Below is a small trained network, with its code and all its weights. Each question gives an input and a class and asks what happens when units are switched off, that is, made to give their printed mean instead of their output.

import numpy as np


def w(rows, s, z=0):
    codes = np.array(rows[::2]) - 128.0
    scale = np.full(codes.shape[1], s)
    scale[-1] = z or s
    return codes * scale


def f(y):
    return y / 2 * (1 + np.tanh(0.7978845608 * (y + 0.044715 * y**3)))


def log_softmax(a):
    a = a - a.max(-1, keepdims=True)
    return a - np.log(np.exp(a).sum(-1, keepdims=True))


def net(x, mask):
    res = np.array(x, float).reshape(1, 6) / 4 @ E
    y = f(res @ A[0][:, :-1].T + A[0][:, -1])
    res = res + np.where(mask, y, B[0][:, -1]) @ B[0][:, :-1]
    return log_softmax(res[-1] @ U[:, :-1].T + U[:, -1])


A, B = {}, {}
E = w([
[235,215,213],'x0',
[52,90,197],'x1',
[227,92,107],'x2',
[165,253,134],'x3',
[18,87,180],'x4',
[189,233,144],'x5',
],0.0065)
A[0] = w([
[47,107,139,224],'N1',
[170,176,185,181],'N2',
[10,109,206,252],'N3',
[136,102,80,157],'N4',
[103,158,157,214],'N5',
[130,154,167,117],'N6',
[154,70,153,89],'N7',
[79,254,80,206],'N8',
[101,149,158,209],'N9',
[89,101,103,106],'N10',
[155,30,181,158],'N11',
[243,129,93,129],'N12',
[144,141,52,238],'N13',
[186,74,112,166],'N14',
[151,177,114,118],'N15',
[116,213,136,146],'N16',
[154,100,173,181],'N17',
[178,122,125,234],'N18',
[133,113,173,69],'N19',
[243,127,18,213],'N20',
[113,110,94,76],'N21',
[43,80,134,92],'N22',
[56,21,179,207],'N23',
[198,96,184,159],'N24',
[48,110,77,62],'N25',
[71,139,213,195],'N26',
[125,99,117,115],'N27',
[57,57,158,207],'N28',
],0.013,0.0039)
B[0] = w([
[138,50,121,208],'N1',
[197,123,155,183],'N2',
[162,29,127,247],'N3',
[115,124,170,151],'N4',
[140,104,246,156],'N5',
[100,170,154,140],'N6',
[123,121,93,142],'N7',
[95,77,221,198],'N8',
[123,7,254,155],'N9',
[82,122,127,159],'N10',
[173,162,77,179],'N11',
[146,164,92,207],'N12',
[153,153,213,174],'N13',
[151,205,144,163],'N14',
[112,175,130,161],'N15',
[92,203,230,172],'N16',
[207,141,87,145],'N17',
[149,170,157,169],'N18',
[87,139,137,127],'N19',
[142,143,150,235],'N20',
[25,160,47,136],'N21',
[140,100,37,203],'N22',
[176,77,92,249],'N23',
[196,120,93,163],'N24',
[147,159,68,179],'N25',
[175,37,137,185],'N26',
[145,170,55,138],'N27',
[117,62,118,226],'N28',
],0.0053,0.013)
U = w([
[122,220,94,204],'0',
[88,117,156,2],'1',
[203,42,220,221],'2',
[111,101,11,62],'3',
[118,150,87,96],'4',
[227,131,146,60],'5',
[68,219,175,119],'6',
],0.011,0.0056)

Each question gives the input, the list of numbers given to net, and the class t.
The units are the neurons (one row each of A and B). Each row of codes is followed by its name. A weight is (code - 128) times the scale printed after its matrix; where a second scale follows, it is the last column's (A, B and U).
mask holds one flag per neuron, in row order. A switched-off neuron (its flag False) gives its mean, the last column of its row in B, instead of its output. The means were averaged over made-up inputs and are rounded, as every weight is.
A unit's drop is (log p(t) with every unit on - log p(t) with that unit switched off) / (log p(t) with every unit on - log p(t) with every unit switched off).
The circuit of an input: a set's keep is (log p(t) with only the set's units on - log p(t) with every unit switched off) / (log p(t) with every unit on - log p(t) with every unit switched off). Starting from the 12 units with the biggest drops (on a tie, the unit counted first), units are removed one at a time, each time the one whose removal leaves the highest keep (on an exact tie, the one counted first), for as long as the keep stays at least 0.8.
units of the circuit, in order: the units of the circuit, biggest drop first
k most important neurons: the k neurons with the biggest drops, biggest first
drop of u: that unit's drop, to one decimal
input [-6,1,-7,-5,-7,8], class 6: units of the circuit, in order : N3, N23, N26, N22
input [2,-4,-8,3,2,4], class 6: units of the circuit, in order : N16
input [1,-6,-1,4,8,8], class 6: units of the circuit, in order : N3, N16
input [2,-4,7,8,7,1], class 0: units of the circuit, in order : N3, N26
input [-7,3,-8,0,-4,-2], class 3: units of the circuit, in order : N22, N25
input [-2,-4,1,-2,-8,-7], class 5: 2 most important neurons : N13, N20
input [-7,4,-1,8,5,-5], class 3: 2 most important neurons : N22, N25
input [0,0,-4,4,1,6], class 6: units of the circuit, in order : N3, N16
input [0,-7,7,8,4,-6], class 0: drop of N3 : 0.2
input [0,0,8,4,2,6], class 0: drop of N23 : 0.2
input [8,-1,3,0,-3,0], class 5: drop of N24 : 0.1
input [-8,1,6,7,-5,-4], class 4: drop of N20 : -0.1
input [2,-3,0,7,-3,-4], class 0: 2 most important neurons : N3, N26
input [-6,2,-5,-1,4,-4], class 3: units of the circuit, in order : N22
input [-2,2,-2,0,-2,5], class 6: 2 most important neurons : N3, N23
